Below are the code and all the weights of a small trained network. Each question names an input and a target symbol and asks about switching units off, where a switched-off unit gives its printed mean instead of its output.

import numpy as np


def w(rows, s, z=0):
    codes = np.array(rows[::2]) - 128.0
    scale = np.full(codes.shape[1], s)
    scale[-1] = z or s
    return codes * scale


def f(y):
    return np.maximum(y, 0)


def softmax(a):
    e = np.exp(a - a.max(-1, keepdims=True))
    return e / e.sum(-1, keepdims=True)


def log_softmax(a):
    a = a - a.max(-1, keepdims=True)
    return a - np.log(np.exp(a).sum(-1, keepdims=True))


def net(x, mask):
    ids = ['αγηθσφψ'.index(c) for c in x.split()]
    T = len(ids)
    res = E[ids] + P[:T]
    r = res
    for j in range(3):
        rows = slice(4 * j, 4 * j + 4)
        q, k, v = (r @ M[0][rows].T for M in (Q, K, V))
        z = softmax(np.where(np.tri(T) > 0, q @ k.T / 4**0.5, -1e9)) @ v
        o = O[0][rows]
        res = res + np.where(mask[j], z, o[:, -1]) @ o[:, :-1]
    y = f(res @ A[0][:, :-1].T + A[0][:, -1])
    res = res + np.where(mask[3:15], y, B[0][:, -1]) @ B[0][:, :-1]
    return log_softmax(res[-1] @ U[:, :-1].T + U[:, -1])


Q, K, V, O, A, B = {}, {}, {}, {}, {}, {}
E = w([
[132,168,192,81],'α',
[123,236,87,84],'γ',
[126,120,63,74],'η',
[101,53,60,150],'θ',
[102,180,107,216],'σ',
[129,8,151,104],'φ',
[123,152,211,140],'ψ',
],0.017)
P = w([
[8,117,122,106],'0',
[71,132,114,130],'1',
[97,132,110,136],'2',
[115,128,109,139],'3',
[130,130,110,138],'4',
[141,125,110,142],'5',
[152,125,108,140],'6',
[157,120,105,140],'7',
[165,120,111,144],'8',
[173,116,110,139],'9',
[172,115,102,139],'10',
[178,109,113,141],'11',
[175,108,103,130],'12',
],0.016)
Q[0] = w([
[152,134,188,103],'head 0',
[84,75,32,123],'head 0',
[122,118,154,59],'head 0',
[89,175,182,157],'head 0',
[155,194,248,129],'head 1',
[114,143,71,169],'head 1',
[151,144,107,97],'head 1',
[82,118,82,137],'head 1',
[155,121,114,141],'head 2',
[135,133,199,170],'head 2',
[161,113,117,116],'head 2',
[100,114,113,167],'head 2',
],0.015)
K[0] = w([
[112,123,107,81],'head 0',
[160,133,123,151],'head 0',
[158,104,124,57],'head 0',
[80,108,128,137],'head 0',
[4,128,144,101],'head 1',
[163,95,145,120],'head 1',
[116,128,137,147],'head 1',
[169,138,135,125],'head 1',
[149,131,91,161],'head 2',
[157,136,167,161],'head 2',
[143,121,109,121],'head 2',
[106,99,120,163],'head 2',
],0.022)
V[0] = w([
[118,190,117,138],'head 0',
[112,67,155,108],'head 0',
[255,132,155,125],'head 0',
[161,117,87,169],'head 0',
[74,134,114,223],'head 1',
[88,72,70,204],'head 1',
[129,195,212,154],'head 1',
[137,54,226,177],'head 1',
[112,57,106,138],'head 2',
[77,147,149,159],'head 2',
[129,122,97,200],'head 2',
[71,176,75,82],'head 2',
],0.011)
O[0] = w([
[51,128,135,66,134],'head 0',
[215,160,103,156,137],'head 0',
[78,144,155,178,1],'head 0',
[93,134,117,178,124],'head 0',
[42,139,112,222,167],'head 1',
[161,145,50,254,220],'head 1',
[43,156,206,121,39],'head 1',
[233,97,231,193,121],'head 1',
[97,193,184,102,177],'head 2',
[216,142,144,119,152],'head 2',
[135,100,152,33,143],'head 2',
[206,86,212,195,182],'head 2',
],0.0075,0.0092)
A[0] = w([
[69,49,115,59,174],'neuron 0',
[128,143,176,193,135],'neuron 1',
[125,244,144,167,139],'neuron 2',
[147,220,135,85,50],'neuron 3',
[164,201,184,127,153],'neuron 4',
[84,142,182,180,255],'neuron 5',
[134,187,147,159,141],'neuron 6',
[160,100,211,100,194],'neuron 7',
[98,254,123,105,64],'neuron 8',
[184,174,166,172,124],'neuron 9',
[107,99,154,58,118],'neuron 10',
[122,110,150,167,115],'neuron 11',
],0.0095,0.0078)
B[0] = w([
[155,186,151,204,223],'neuron 0',
[65,17,66,53,189],'neuron 1',
[59,135,123,153,207],'neuron 2',
[132,233,229,253,149],'neuron 3',
[90,148,238,76,194],'neuron 4',
[119,128,123,46,215],'neuron 5',
[65,84,106,153,184],'neuron 6',
[148,163,182,70,223],'neuron 7',
[71,121,254,233,151],'neuron 8',
[95,32,145,131,253],'neuron 9',
[150,158,137,183,161],'neuron 10',
[122,142,133,116,161],'neuron 11',
],0.0077,0.0057)
U = w([
[241,175,123,89,172],'α',
[193,192,146,255,135],'γ',
[245,185,1,17,219],'η',
[230,113,42,250,3],'θ',
[84,44,75,129,142],'σ',
[250,42,142,161,116],'φ',
[161,68,109,38,128],'ψ',
],0.0057,0.0034)

Each question gives the input, a string of symbols that net reads in full, and the target symbol t.
The units are the heads (4 rows each of Q, K, V and O) and the neurons (one row each of A and B). Each row of codes is followed by its name. A weight is (code - 128) times the scale printed after its matrix; where a second scale follows, it is the last column's (O, A, B and U).
mask holds one flag per unit, heads first, then neurons. A switched-off unit (its flag False) gives its mean, the last column of its rows in O or B, instead of its output. The means were averaged over made-up inputs and are rounded, as every weight is.
A unit's drop is (log p(t) with every unit on - log p(t) with that unit switched off) / (log p(t) with every unit on - log p(t) with every unit switched off).
The circuit of an input: a set's keep is (log p(t) with only the set's units on - log p(t) with every unit switched off) / (log p(t) with every unit on - log p(t) with every unit switched off). Starting from the 12 units with the biggest drops (on a tie, the unit counted first), units are removed one at a time, each time the one whose removal leaves the highest keep (on an exact tie, the one counted first), for as long as the keep stays at least 0.8.
units of the circuit, in order: the units of the circuit, biggest drop first
top k neurons: the k neurons with the biggest drops, biggest first
which heads matter: for each layer, one digit per head in row order, 1 if its drop is at least 0.15 and else 0, layers parted by /
drop of u: that unit's drop, to one decimal
input α η φ θ θ φ, target θ: units of the circuit, in order : [head 1; head 0]
input ψ θ θ θ, target θ: units of the circuit, in order : [head 1]
input ψ θ α, target ψ: units of the circuit, in order : [head 1; neuron 1; neuron 5]
input γ σ γ, target σ: which heads matter : 011
input η η θ α φ σ ψ, target η: which heads matter : 010
input γ α θ, target θ: which heads matter : 010
input σ φ γ φ γ γ φ σ, target φ: units of the circuit, in order : [head 1; neuron 9]
input η σ α φ φ φ ψ η σ φ γ α, target η: which heads matter : 010
input φ η φ α γ σ γ φ γ φ, target γ: units of the circuit, in order : [neuron 0; head 1; head 0; neuron 10]
input γ φ ψ φ φ φ α γ, target φ: units of the circuit, in order : [head 1; head 2; neuron 9]
input φ α φ ψ, target φ: units of the circuit, in order : [head 1; head 0; neuron 9]
input γ σ ψ φ ψ σ η φ α, target γ: top 4 neurons : [neuron 8; neuron 0; neuron 3; neuron 10]
input α α σ α, target α: which heads matter : 110
input θ φ ψ θ θ θ ψ γ γ φ θ ψ, target θ: which heads matter : 010
input α θ φ α ψ, target α: which heads matter : 110
input θ η σ φ φ α, target θ: which heads matter : 010
input η θ α, target η: which heads matter : 111
input γ γ θ σ η α φ α η θ θ η ψ, target γ: top 3 neurons : [neuron 0; neuron 8; neuron 10]
input γ η σ φ φ φ θ ψ α θ ψ, target γ: top neuron : [neuron 0]
input σ φ φ φ σ ψ σ γ φ σ θ ψ, target σ: top neuron : [neuron 1]
input ψ η ψ, target ψ: drop of neuron 7 : 0.1
input θ ψ ψ η θ ψ η γ φ φ η α, target θ: drop of head 1 : 0.8
input φ γ φ α, target φ: drop of head 0 : 0.3
input φ ψ α φ φ σ γ, target γ: drop of neuron 9 : -0.1
